Below are the code and all the weights of a small trained network. Each question names an input and a class and asks about switching units off, where a switched-off unit gives its printed mean instead of its output.

import numpy as np


def w(rows, s, z=0):
    codes = np.array(rows[::2]) - 128.0
    scale = np.full(codes.shape[1], s)
    scale[-1] = z or s
    return codes * scale


def f(y):
    return y / 2 * (1 + np.tanh(0.7978845608 * (y + 0.044715 * y**3)))


def log_softmax(a):
    a = a - a.max(-1, keepdims=True)
    return a - np.log(np.exp(a).sum(-1, keepdims=True))


def net(x, mask):
    res = np.array(x, float).reshape(1, 7) / 4 @ E
    y = f(res @ A[0][:, :-1].T + A[0][:, -1])
    res = res + np.where(mask, y, B[0][:, -1]) @ B[0][:, :-1]
    return log_softmax(res[-1] @ U[:, :-1].T + U[:, -1])


A, B = {}, {}
E = w([
[177,152,207,181,92,173],'x0',
[94,214,130,249,69,127],'x1',
[147,100,213,117,150,167],'x2',
[136,149,110,142,127,99],'x3',
[31,133,47,100,66,169],'x4',
[66,151,127,82,195,223],'x5',
[98,150,58,143,255,119],'x6',
],0.011)
A[0] = w([
[76,148,116,114,153,103,138],'neuron 1',
[77,172,81,110,143,143,115],'neuron 2',
[93,127,120,131,176,107,117],'neuron 3',
[27,176,51,131,141,175,168],'neuron 4',
[149,183,129,224,80,126,127],'neuron 5',
[131,200,137,172,103,137,166],'neuron 6',
[144,118,114,118,222,90,125],'neuron 7',
[147,194,180,225,100,143,159],'neuron 8',
[132,47,75,137,35,42,130],'neuron 9',
[124,145,165,190,101,128,125],'neuron 10',
[143,115,204,79,98,222,132],'neuron 11',
[87,115,68,78,98,81,114],'neuron 12',
[158,105,55,82,93,70,107],'neuron 13',
[17,161,58,135,183,185,127],'neuron 14',
[144,146,122,140,61,139,178],'neuron 15',
[153,110,130,98,151,88,132],'neuron 16',
[94,177,88,115,152,140,95],'neuron 17',
[102,171,150,129,96,120,2],'neuron 18',
[158,124,138,98,221,101,129],'neuron 19',
[141,205,166,245,75,140,142],'neuron 20',
],0.012,0.0053)
B[0] = w([
[147,135,98,131,95,158,167],'neuron 1',
[100,152,81,88,125,126,189],'neuron 2',
[147,135,105,136,106,147,164],'neuron 3',
[101,113,28,74,65,82,245],'neuron 4',
[84,93,122,234,162,69,214],'neuron 5',
[100,110,98,143,104,84,188],'neuron 6',
[222,145,80,150,138,138,205],'neuron 7',
[121,76,115,178,192,56,230],'neuron 8',
[91,207,240,176,96,177,199],'neuron 9',
[82,80,133,140,154,110,181],'neuron 10',
[49,44,228,18,208,165,204],'neuron 11',
[92,195,124,117,86,137,183],'neuron 12',
[133,213,161,148,88,183,177],'neuron 13',
[120,115,25,52,66,145,252],'neuron 14',
[77,150,167,154,167,111,172],'neuron 15',
[169,139,148,161,151,170,168],'neuron 16',
[133,103,95,107,70,151,176],'neuron 17',
[174,128,124,136,130,102,137],'neuron 18',
[254,133,111,137,158,111,209],'neuron 19',
[63,57,111,202,154,51,242],'neuron 20',
],0.0094,0.016)
U = w([
[102,251,190,151,89,155,33],'0',
[81,109,126,208,173,41,232],'1',
[105,96,200,25,213,165,2],'2',
[116,174,33,48,85,138,101],'3',
[255,175,111,128,208,138,169],'4',
],0.0086,0.00049)

Each question gives the input, the list of numbers given to net, and the class t.
The units are the neurons (one row each of A and B). Each row of codes is followed by its name. A weight is (code - 128) times the scale printed after its matrix; where a second scale follows, it is the last column's (A, B and U).
mask holds one flag per neuron, in row order. A switched-off neuron (its flag False) gives its mean, the last column of its row in B, instead of its output. The means were averaged over made-up inputs and are rounded, as every weight is.
A unit's drop is (log p(t) with every unit on - log p(t) with that unit switched off) / (log p(t) with every unit on - log p(t) with every unit switched off).
The circuit of an input: a set's keep is (log p(t) with only the set's units on - log p(t) with every unit switched off) / (log p(t) with every unit on - log p(t) with every unit switched off). Starting from the 12 units with the biggest drops (on a tie, the unit counted first), units are removed one at a time, each time the one whose removal leaves the highest keep (on an exact tie, the one counted first), for as long as the keep stays at least 0.8.
circuit, biggest first: the units of the circuit, biggest drop first
top k neurons: the k neurons with the biggest drops, biggest first
drop when u is switched off: that unit's drop, to one decimal
input [0,-5,-8,-1,7,-5,1], class 0: circuit, biggest first => neuron 9
input [6,-5,-5,1,2,-1,3], class 4: top 3 neurons => neuron 14; neuron 4; neuron 11
input [1,7,1,0,-3,5,8], class 3: top 2 neurons => neuron 14; neuron 4
input [-2,-5,-7,3,-3,-1,-1], class 0: top 2 neurons => neuron 9; neuron 13
input [5,5,8,-8,6,4,-4], class 2: top 2 neurons => neuron 11; neuron 7
input [6,-8,-2,-7,3,-8,-8], class 0: top 2 neurons => neuron 9; neuron 13
input [-3,-8,0,0,-1,5,6], class 3: top 2 neurons => neuron 14; neuron 4
input [-1,-7,1,-1,-7,8,1], class 4: top 2 neurons => neuron 19; neuron 7
input [-5,8,7,4,-5,4,7], class 3: drop when neuron 14 is switched off => 0.4
input [-3,-3,-3,0,-7,4,-5], class 4: drop when neuron 19 is switched off => 0.2
input [-8,2,4,-2,1,5,-8], class 2: drop when neuron 11 is switched off => 0.3
input [-8,7,-4,-4,-7,7,-3], class 3: drop when neuron 6 is switched off => 0.0
